Here is a tiny trained network, its code and every weight. The questions are about switching its units off for an input and a target symbol, where a switched-off unit gives its printed mean instead of its output.

import numpy as np


def w(rows, s, z=0):
    codes = np.array(rows[::2]) - 128.0
    scale = np.full(codes.shape[1], s)
    scale[-1] = z or s
    return codes * scale


def f(y):
    return y / 2 * (1 + np.tanh(0.7978845608 * (y + 0.044715 * y**3)))


def softmax(a):
    e = np.exp(a - a.max(-1, keepdims=True))
    return e / e.sum(-1, keepdims=True)


def log_softmax(a):
    a = a - a.max(-1, keepdims=True)
    return a - np.log(np.exp(a).sum(-1, keepdims=True))


def net(x, mask):
    ids = ['γδλπτφ'.index(c) for c in x.split()]
    T = len(ids)
    res = E[ids] + P[:T]
    u = 0
    for l in range(2):
        q, k, v = (res @ M[l].T for M in (Q, K, V))
        z = softmax(np.where(np.tri(T) > 0, q @ k.T / 4**0.5, -1e9)) @ v
        res = res + np.where(mask[u], z, O[l][:, -1]) @ O[l][:, :-1]
        u += 1
        y = f(res @ A[l][:, :-1].T + A[l][:, -1])
        res = res + np.where(mask[u : u + 8], y, B[l][:, -1]) @ B[l][:, :-1]
        u += 8
    return log_softmax(res[-1] @ U[:, :-1].T + U[:, -1])


Q, K, V, O, A, B = {}, {}, {}, {}, {}, {}
E = w([
[177,66,153],'γ',
[42,181,152],'δ',
[252,52,114],'λ',
[131,161,166],'π',
[163,114,141],'τ',
[114,164,121],'φ',
],0.019)
P = w([
[142,14,87],'0',
[162,171,50],'1',
[155,130,163],'2',
[12,91,38],'3',
[175,146,73],'4',
[145,133,167],'5',
],0.011)
Q[0] = w([
[141,72,197],'0.h1',
[117,126,74],'0.h1',
[252,165,147],'0.h1',
[128,90,158],'0.h1',
],0.015)
K[0] = w([
[133,117,185],'0.h1',
[242,93,17],'0.h1',
[239,164,135],'0.h1',
[74,35,255],'0.h1',
],0.0092)
V[0] = w([
[66,15,182],'0.h1',
[17,25,188],'0.h1',
[108,216,76],'0.h1',
[253,117,187],'0.h1',
],0.0046)
O[0] = w([
[68,108,224,131],'0.h1',
[145,97,254,68],'0.h1',
[95,179,169,54],'0.h1',
[155,189,84,252],'0.h1',
],0.0085,0.0039)
A[0] = w([
[177,135,138,182],'0.n1',
[145,225,62,135],'0.n2',
[149,93,106,247],'0.n3',
[90,154,174,252],'0.n4',
[236,114,185,121],'0.n5',
[75,2,47,49],'0.n6',
[164,198,105,156],'0.n7',
[85,1,144,137],'0.n8',
],0.0099,0.003)
B[0] = w([
[161,102,103,203],'0.n1',
[99,188,144,254],'0.n2',
[150,80,139,241],'0.n3',
[200,121,242,163],'0.n4',
[125,103,66,254],'0.n5',
[254,146,176,213],'0.n6',
[186,168,145,218],'0.n7',
[145,122,200,207],'0.n8',
],0.0072,0.0063)
Q[1] = w([
[186,254,176],'1.h1',
[144,135,142],'1.h1',
[131,140,186],'1.h1',
[171,154,80],'1.h1',
],0.0092)
K[1] = w([
[78,138,69],'1.h1',
[103,135,5],'1.h1',
[146,192,210],'1.h1',
[70,131,93],'1.h1',
],0.011)
V[1] = w([
[176,115,101],'1.h1',
[92,109,138],'1.h1',
[85,72,102],'1.h1',
[144,129,5],'1.h1',
],0.011)
O[1] = w([
[127,67,134,255],'1.h1',
[6,2,102,37],'1.h1',
[157,119,71,40],'1.h1',
[128,87,127,239],'1.h1',
],0.0038,0.0089)
A[1] = w([
[27,72,190,155],'1.n1',
[73,96,115,154],'1.n2',
[210,128,106,96],'1.n3',
[110,19,151,3],'1.n4',
[126,84,197,174],'1.n5',
[169,188,243,114],'1.n6',
[249,137,135,92],'1.n7',
[81,248,93,154],'1.n8',
],0.011,0.0043)
B[1] = w([
[176,45,158,147],'1.n1',
[138,254,185,125],'1.n2',
[77,127,125,216],'1.n3',
[171,202,76,150],'1.n4',
[176,92,223,160],'1.n5',
[64,196,32,175],'1.n6',
[42,156,182,251],'1.n7',
[212,19,109,163],'1.n8',
],0.0079,0.022)
U = w([
[222,69,167,171],'γ',
[131,154,148,199],'δ',
[35,11,78,129],'λ',
[73,214,119,4],'π',
[118,121,110,174],'τ',
[176,211,116,59],'φ',
],0.011,0.0033)

Each question gives the input, a string of symbols that net reads in full, and the target symbol t.
The units are the heads (4 rows each of Q, K, V and O) and the neurons (one row each of A and B). Each row of codes is followed by its name. A weight is (code - 128) times the scale printed after its matrix; where a second scale follows, it is the last column's (O, A, B and U).
mask holds one flag per unit, layer by layer, with each layer's heads first. A switched-off unit (its flag False) gives its mean, the last column of its rows in O or B, instead of its output. The means were averaged over made-up inputs and are rounded, as every weight is.
A unit's drop is (log p(t) with every unit on - log p(t) with that unit switched off) / (log p(t) with every unit on - log p(t) with every unit switched off).
top k neurons: the k neurons with the biggest drops, biggest first
top k neurons in layer l: the k neurons of layer l with the biggest drops, biggest first
drop of u: that unit's drop, to one decimal
input λ λ γ δ, target γ: top neuron => [1.n1]
input δ λ π, target π: top 2 neurons => [1.n6 1.n8]
input δ λ δ π, target γ: top 2 neurons => [1.n1 1.n7]
input λ γ λ λ φ, target γ: top 3 neurons in layer 1 => [1.n8 1.n7 1.n6]
input φ λ φ τ, target γ: top 3 neurons in layer 1 => [1.n7 1.n3 1.n5]
input λ λ φ λ λ λ, target λ: top 2 neurons in layer 1 => [1.n3 1.n7]
input δ γ φ δ, target δ: top 4 neurons => [1.n6 1.n1 0.n4 1.n8]
input δ τ λ λ λ, target π: top 3 neurons in layer 1 => [1.n7 1.n8 1.n3]
input λ δ λ δ, target δ: top 3 neurons => [1.n6 0.n4 1.n1]
input δ λ π δ φ, target γ: top 3 neurons => [1.n8 0.n6 0.n4]
input π π τ γ, target γ: top 3 neurons in layer 0 => [0.n7 0.n2 0.n4]
input τ π φ δ, target γ: drop of 1.n5 => 0.4
input φ δ τ γ, target γ: drop of 1.n5 => 0.7
input τ φ τ π, target γ: drop of 1.h1 => 0.0
input λ λ π, target π: drop of 1.n6 => 0.6
